Here is a tiny trained network, its code and every weight. The questions are about switching its units off for an input and a class, where a switched-off unit gives its printed mean instead of its output.

import numpy as np


def w(rows, s, z=0):
    codes = np.array(rows[::2]) - 128.0
    scale = np.full(codes.shape[1], s)
    scale[-1] = z or s
    return codes * scale


def norm(h):
    return h / np.sqrt((h * h).mean(-1, keepdims=True) + 1e-5)


def f(y):
    return np.maximum(y, 0)


def log_softmax(a):
    a = a - a.max(-1, keepdims=True)
    return a - np.log(np.exp(a).sum(-1, keepdims=True))


def net(x, mask):
    res = np.array(x, float).reshape(1, 5) / 4 @ E
    u = 0
    for l in range(2):
        y = f(norm(res) @ A[l][:, :-1].T + A[l][:, -1])
        res = res + np.where(mask[u : u + 13], y, B[l][:, -1]) @ B[l][:, :-1]
        u += 13
    return log_softmax(norm(res)[-1] @ U[:, :-1].T + U[:, -1])


A, B = {}, {}
E = w([
[71,183,125,165,99,186,84,93,120],'x0',
[88,84,103,133,135,120,101,173,32],'x1',
[132,115,191,116,166,238,152,184,127],'x2',
[132,131,143,122,128,124,126,116,114],'x3',
[124,143,42,11,139,170,192,85,100],'x4',
],0.012)
A[0] = w([
[68,95,166,99,229,252,207,109,85,69],'L0N1',
[216,2,133,74,184,93,221,146,138,76],'L0N2',
[105,168,55,110,89,37,123,48,137,72],'L0N3',
[192,233,143,158,128,168,232,49,194,2],'L0N4',
[118,67,84,115,142,149,204,98,119,68],'L0N5',
[82,182,110,171,92,170,116,117,113,14],'L0N6',
[99,200,69,166,139,186,80,79,142,46],'L0N7',
[51,214,100,163,95,241,127,87,106,46],'L0N8',
[83,130,61,131,112,151,142,204,10,14],'L0N9',
[122,156,182,102,147,197,183,149,167,90],'L0N10',
[105,194,81,70,62,153,198,117,66,90],'L0N11',
[80,162,96,187,163,187,73,75,61,55],'L0N12',
[69,160,78,32,110,196,208,51,156,56],'L0N13',
],0.0097,0.008)
B[0] = w([
[103,184,69,193,95,130,172,133,63,254],'L0N1',
[80,192,184,68,84,79,77,189,150,252],'L0N2',
[112,221,85,180,68,149,234,132,49,237],'L0N3',
[102,13,159,128,41,148,153,86,198,205],'L0N4',
[143,142,131,144,206,114,75,134,142,172],'L0N5',
[85,127,197,101,115,72,124,162,159,153],'L0N6',
[121,96,157,78,86,53,102,194,148,178],'L0N7',
[124,171,197,35,112,66,100,232,146,218],'L0N8',
[101,22,177,112,88,145,198,6,177,193],'L0N9',
[141,180,96,188,67,130,189,128,88,208],'L0N10',
[170,95,75,164,163,113,1,162,120,216],'L0N11',
[73,140,186,97,126,88,123,160,162,189],'L0N12',
[183,146,97,155,213,145,60,81,164,244],'L0N13',
],0.0095,0.0069)
A[1] = w([
[122,143,126,18,115,118,72,137,120,146],'L1N1',
[124,185,152,52,79,137,105,114,190,87],'L1N2',
[144,115,186,179,155,180,140,186,121,173],'L1N3',
[69,51,91,204,134,76,125,104,60,147],'L1N4',
[62,24,178,77,155,137,99,120,35,49],'L1N5',
[207,86,137,108,88,160,151,51,219,30],'L1N6',
[185,119,154,42,172,53,212,193,121,1],'L1N7',
[157,122,62,47,190,182,122,101,132,21],'L1N8',
[149,135,176,94,121,251,162,167,100,25],'L1N9',
[157,146,153,62,157,165,151,115,113,124],'L1N10',
[136,125,141,127,179,199,202,189,130,90],'L1N11',
[76,17,120,86,150,124,135,101,100,18],'L1N12',
[128,128,220,253,131,122,103,134,146,121],'L1N13',
],0.011,0.0044)
B[1] = w([
[116,120,192,177,188,141,68,174,139,197],'L1N1',
[32,69,215,135,137,137,114,170,102,206],'L1N2',
[163,181,37,132,91,69,144,61,101,201],'L1N3',
[149,146,137,102,111,198,210,113,187,212],'L1N4',
[127,54,154,94,80,192,183,116,217,182],'L1N5',
[81,1,161,80,118,218,237,81,80,176],'L1N6',
[23,177,251,160,118,108,59,207,172,175],'L1N7',
[197,93,146,179,226,163,36,111,120,162],'L1N8',
[115,226,95,143,104,36,205,126,130,163],'L1N9',
[138,167,79,75,143,77,90,141,93,136],'L1N10',
[141,148,46,118,50,53,139,109,135,159],'L1N11',
[111,58,174,134,125,215,174,22,166,147],'L1N12',
[192,89,65,61,246,191,84,102,87,255],'L1N13',
],0.0087,0.0088)
U = w([
[62,166,230,106,112,89,53,203,150,252],'0',
[216,107,80,123,248,168,52,103,113,10],'1',
[150,220,75,159,57,92,220,119,87,178],'2',
[96,21,193,113,77,183,202,79,172,27],'3',
],0.017,0.0015)

Each question gives the input, the list of numbers given to net, and the class t.
The units are the neurons (one row each of A and B). Each row of codes is followed by its name. A weight is (code - 128) times the scale printed after its matrix; where a second scale follows, it is the last column's (A, B and U).
mask holds one flag per neuron, layer by layer. A switched-off neuron (its flag False) gives its mean, the last column of its row in B, instead of its output. The means were averaged over made-up inputs and are rounded, as every weight is.
A unit's drop is (log p(t) with every unit on - log p(t) with that unit switched off) / (log p(t) with every unit on - log p(t) with every unit switched off).
The circuit of an input: a set's keep is (log p(t) with only the set's units on - log p(t) with every unit switched off) / (log p(t) with every unit on - log p(t) with every unit switched off). Starting from the 12 units with the biggest drops (on a tie, the unit counted first), units are removed one at a time, each time the one whose removal leaves the highest keep (on an exact tie, the one counted first), for as long as the keep stays at least 0.8.
units of the circuit, in order: the units of the circuit, biggest drop first
most important unit: the unit with the biggest drop
k most important neurons: the k neurons with the biggest drops, biggest first
top k neurons in layer l: the k neurons of layer l with the biggest drops, biggest first
drop of u: that unit's drop, to one decimal
input [6,-7,-3,-2,-5], class 3: most important unit	L0N4
input [-1,2,-4,-1,-4], class 1: 3 most important neurons	(L1N13; L0N1; L0N10)
input [6,8,0,2,3], class 3: top 2 neurons in layer 1	(L1N5; L1N12)
input [8,8,-1,3,8], class 0: 4 most important neurons	(L0N8; L0N12; L1N1; L1N13)
input [-5,-7,-6,-4,5], class 3: 4 most important neurons	(L0N4; L0N1; L1N6; L0N10)
input [2,5,7,0,6], class 2: top 2 neurons in layer 0	(L0N1; L0N10)
input [7,-3,-7,8,2], class 0: 2 most important neurons	(L0N8; L0N7)
input [-7,7,-2,4,5], class 0: 4 most important neurons	(L0N2; L1N7; L0N4; L1N1)
input [8,-8,-2,-3,8], class 0: 2 most important neurons	(L0N8; L0N7)
input [2,7,4,4,7], class 1: 2 most important neurons	(L0N13; L1N8)
input [2,0,-2,7,2], class 0: 3 most important neurons	(L0N8; L1N13; L0N7)
input [4,5,2,5,-2], class 3: top 2 neurons in layer 0	(L0N9; L0N2)
input [6,8,-6,5,7], class 3: top 4 neurons in layer 1	(L1N13; L1N4; L1N5; L1N12)
input [-7,-2,1,-6,-8], class 1: units of the circuit, in order	(L1N13)
input [1,-5,7,-1,-8], class 1: 2 most important neurons	(L1N13; L0N3)
input [-2,8,7,-5,-2], class 3: 2 most important neurons	(L0N9; L1N5)
input [7,8,5,0,2], class 3: 2 most important neurons	(L0N9; L1N5)
input [2,-1,8,6,6], class 2: top 2 neurons in layer 0	(L0N1; L0N10)
input [-8,-6,7,0,8], class 0: 2 most important neurons	(L0N2; L1N7)
input [5,3,-6,-5,8], class 1: most important unit	L0N13
input [5,5,6,0,3], class 2: 2 most important neurons	(L0N1; L0N2)
input [-7,8,-6,4,3], class 3: 3 most important neurons	(L0N9; L0N8; L1N12)
input [-2,-5,3,-3,-5], class 1: 2 most important neurons	(L1N13; L0N9)
input [3,6,-2,3,-5], class 3: top 2 neurons in layer 1	(L1N5; L1N4)
input [2,-8,-7,-2,0], class 3: top 2 neurons in layer 1	(L1N6; L1N3)
input [-6,8,4,4,-8], class 1: top 2 neurons in layer 1	(L1N13; L1N3)
input [2,8,-6,-3,1], class 3: units of the circuit, in order	(L0N9)
input [3,-5,5,6,-2], class 2: top 2 neurons in layer 0	(L0N10; L0N9)
input [-8,-1,3,2,7], class 0: drop of L1N7	0.1
